Below is a small trained network, with its code and all its weights. Each question gives an input and a target symbol and asks what happens when units are switched off, that is, made to give their printed mean instead of their output.

import numpy as np


def w(rows, s, z=0):
    codes = np.array(rows[::2]) - 128.0
    scale = np.full(codes.shape[1], s)
    scale[-1] = z or s
    return codes * scale


def f(y):
    return np.maximum(y, 0)


def softmax(a):
    e = np.exp(a - a.max(-1, keepdims=True))
    return e / e.sum(-1, keepdims=True)


def log_softmax(a):
    a = a - a.max(-1, keepdims=True)
    return a - np.log(np.exp(a).sum(-1, keepdims=True))


def net(x, mask):
    ids = ['αβγεηλμξσφω'.index(c) for c in x.split()]
    T = len(ids)
    res = E[ids] + P[:T]
    u = 0
    for l in range(2):
        r = res
        for j in range(3):
            rows = slice(2 * j, 2 * j + 2)
            q, k, v = (r @ M[l][rows].T for M in (Q, K, V))
            z = softmax(np.where(np.tri(T) > 0, q @ k.T / 2**0.5, -1e9)) @ v
            o = O[l][rows]
            res = res + np.where(mask[u + j], z, o[:, -1]) @ o[:, :-1]
        u += 3
        y = f(res @ A[l][:, :-1].T + A[l][:, -1])
        res = res + np.where(mask[u : u + 8], y, B[l][:, -1]) @ B[l][:, :-1]
        u += 8
    return log_softmax(res[-1] @ U[:, :-1].T + U[:, -1])


Q, K, V, O, A, B = {}, {}, {}, {}, {}, {}
E = w([
[115,117,102],'α',
[103,119,86],'β',
[139,138,121],'γ',
[105,151,102],'ε',
[73,95,63],'η',
[142,116,122],'λ',
[187,113,151],'μ',
[168,132,131],'ξ',
[142,127,128],'σ',
[141,161,140],'φ',
[114,2,75],'ω',
],0.026)
P = w([
[135,108,178],'0',
[114,175,139],'1',
[180,116,104],'2',
[51,52,176],'3',
[108,186,141],'4',
[193,124,70],'5',
[52,42,199],'6',
[106,189,142],'7',
[209,126,38],'8',
[58,30,214],'9',
[100,192,143],'10',
[226,130,8],'11',
[62,19,211],'12',
],0.016)
Q[0] = w([
[111,185,120],'L0H1',
[117,164,46],'L0H1',
[254,111,3],'L0H2',
[199,175,32],'L0H2',
[90,116,176],'L0H3',
[91,159,149],'L0H3',
],0.0073)
K[0] = w([
[68,141,7],'L0H1',
[180,152,106],'L0H1',
[142,172,28],'L0H2',
[204,255,60],'L0H2',
[4,139,221],'L0H3',
[165,160,193],'L0H3',
],0.0074)
V[0] = w([
[204,67,68],'L0H1',
[137,193,56],'L0H1',
[160,2,221],'L0H2',
[103,20,97],'L0H2',
[136,208,161],'L0H3',
[30,182,167],'L0H3',
],0.0053)
O[0] = w([
[72,147,89,195],'L0H1',
[119,252,63,110],'L0H1',
[66,97,183,242],'L0H2',
[145,137,228,255],'L0H2',
[73,116,188,72],'L0H3',
[120,21,205,19],'L0H3',
],0.0044,0.002)
A[0] = w([
[137,107,202,119],'L0N1',
[197,139,30,76],'L0N2',
[149,39,118,139],'L0N3',
[91,149,184,156],'L0N4',
[157,247,179,155],'L0N5',
[125,52,92,28],'L0N6',
[48,114,128,2],'L0N7',
[100,85,202,18],'L0N8',
],0.012,0.0054)
B[0] = w([
[23,122,38,196],'L0N1',
[217,199,79,254],'L0N2',
[81,124,155,202],'L0N3',
[69,20,158,189],'L0N4',
[117,168,214,205],'L0N5',
[87,235,205,161],'L0N6',
[248,107,114,159],'L0N7',
[254,217,24,207],'L0N8',
],0.0066,0.0089)
Q[1] = w([
[132,6,164],'L1H1',
[84,95,209],'L1H1',
[209,180,162],'L1H2',
[128,171,123],'L1H2',
[212,182,94],'L1H3',
[107,26,151],'L1H3',
],0.013)
K[1] = w([
[157,233,8],'L1H1',
[195,231,132],'L1H1',
[103,231,195],'L1H2',
[39,151,134],'L1H2',
[61,101,209],'L1H3',
[189,169,127],'L1H3',
],0.011)
V[1] = w([
[34,93,98],'L1H1',
[67,212,82],'L1H1',
[244,135,92],'L1H2',
[180,184,254],'L1H2',
[171,22,64],'L1H3',
[203,66,164],'L1H3',
],0.0083)
O[1] = w([
[99,125,85,63],'L1H1',
[8,158,135,162],'L1H1',
[166,125,101,158],'L1H2',
[171,158,157,254],'L1H2',
[186,126,106,166],'L1H3',
[199,149,131,122],'L1H3',
],0.011,0.006)
A[1] = w([
[63,123,198,168],'L1N1',
[186,97,139,195],'L1N2',
[108,23,77,86],'L1N3',
[197,127,97,2],'L1N4',
[135,166,163,82],'L1N5',
[161,107,93,127],'L1N6',
[47,135,109,124],'L1N7',
[115,77,252,42],'L1N8',
],0.018,0.0079)
B[1] = w([
[161,116,231,213],'L1N1',
[140,166,57,222],'L1N2',
[55,245,143,176],'L1N3',
[56,70,161,247],'L1N4',
[130,170,67,180],'L1N5',
[158,123,194,195],'L1N6',
[235,53,126,189],'L1N7',
[45,20,24,190],'L1N8',
],0.011,0.015)
U = w([
[203,127,226,4],'α',
[83,184,196,122],'β',
[117,45,119,47],'γ',
[113,145,200,158],'ε',
[73,73,9,45],'η',
[41,111,123,144],'λ',
[114,114,163,163],'μ',
[204,69,96,145],'ξ',
[195,69,156,108],'σ',
[129,182,112,178],'φ',
[74,139,91,193],'ω',
],0.016,0.012)

Each question gives the input, a string of symbols that net reads in full, and the target symbol t.
The units are the heads (2 rows each of Q, K, V and O) and the neurons (one row each of A and B). Each row of codes is followed by its name. A weight is (code - 128) times the scale printed after its matrix; where a second scale follows, it is the last column's (O, A, B and U).
mask holds one flag per unit, layer by layer, with each layer's heads first. A switched-off unit (its flag False) gives its mean, the last column of its rows in O or B, instead of its output. The means were averaged over made-up inputs and are rounded, as every weight is.
A unit's drop is (log p(t) with every unit on - log p(t) with that unit switched off) / (log p(t) with every unit on - log p(t) with every unit switched off).
k most important neurons: the k neurons with the biggest drops, biggest first
top k neurons in layer l: the k neurons of layer l with the biggest drops, biggest first
heads that matter: for each layer, one digit per head in row order, 1 if its drop is at least 0.15 and else 0, layers parted by /
input ξ ξ ε η η η η β α ξ λ ξ α, target η: most important neuron	(L0N2)
input ξ β φ σ, target γ: 4 most important neurons	(L1N8; L0N2; L1N7; L1N1)
input φ β ξ φ μ, target η: 2 most important neurons	(L1N8; L0N8)
input λ ξ β ξ ξ φ ξ ω, target γ: heads that matter	000 / 100
input γ φ ε β μ ξ γ γ ξ ξ β ξ λ, target η: heads that matter	001 / 100
input γ μ ξ φ γ σ φ η σ λ, target ω: 2 most important neurons	(L0N1; L0N8)
input ξ ω λ φ φ μ γ, target ξ: 3 most important neurons	(L0N6; L0N8; L1N2)
input ξ φ μ ξ ξ φ β β, target ξ: 3 most important neurons	(L1N7; L0N2; L1N8)
input φ β β φ μ η γ σ ξ σ, target η: top 4 neurons in layer 0	(L0N2; L0N4; L0N6; L0N3)
input ξ φ ξ φ φ φ φ ξ σ, target φ: heads that matter	001 / 010
input β η μ φ σ γ ξ ξ α β η ξ ω, target η: heads that matter	001 / 101
input β σ ε γ, target σ: 4 most important neurons	(L1N7; L1N1; L0N2; L1N4)
input ξ β ξ η ξ φ β α ξ σ β σ ε, target ω: top 2 neurons in layer 1	(L1N1; L1N3)
input ξ α η σ η ξ ω ξ σ ξ, target ω: 4 most important neurons	(L0N1; L0N8; L0N6; L1N1)
input η φ β ξ φ β ξ ξ ξ η, target η: top 3 neurons in layer 0	(L0N2; L0N6; L0N4)
input λ λ σ β σ α ε γ φ η, target γ: 3 most important neurons	(L1N8; L0N2; L0N6)
input β μ γ ξ β η σ, target α: top 3 neurons in layer 1	(L1N7; L1N1; L1N3)
input φ ξ ξ σ φ ξ γ, target η: 4 most important neurons	(L0N4; L0N2; L1N8; L1N1)
input β ξ λ ω φ ξ β ξ ξ ξ ξ φ α, target γ: 2 most important neurons	(L1N8; L0N2)
input ξ γ β β β β α γ φ β β η ε, target α: 2 most important neurons	(L1N7; L1N1)
input ξ ξ ε σ η ε β φ η, target φ: heads that matter	000 / 010
input μ φ ξ γ φ φ γ φ, target λ: heads that matter	000 / 010
input ξ ξ ξ ε γ ε φ ξ ξ ξ φ α, target φ: 4 most important neurons	(L0N8; L1N8; L1N7; L0N5)
input β η μ β ξ φ φ φ ξ ξ, target η: heads that matter	001 / 100
input η ξ φ φ φ η μ μ γ ξ ξ λ η, target φ: 2 most important neurons	(L0N8; L0N5)
input φ μ α ξ α, target σ: top 4 neurons in layer 0	(L0N2; L0N8; L0N7; L0N1)
input β ε φ γ φ η ξ, target α: heads that matter	000 / 110
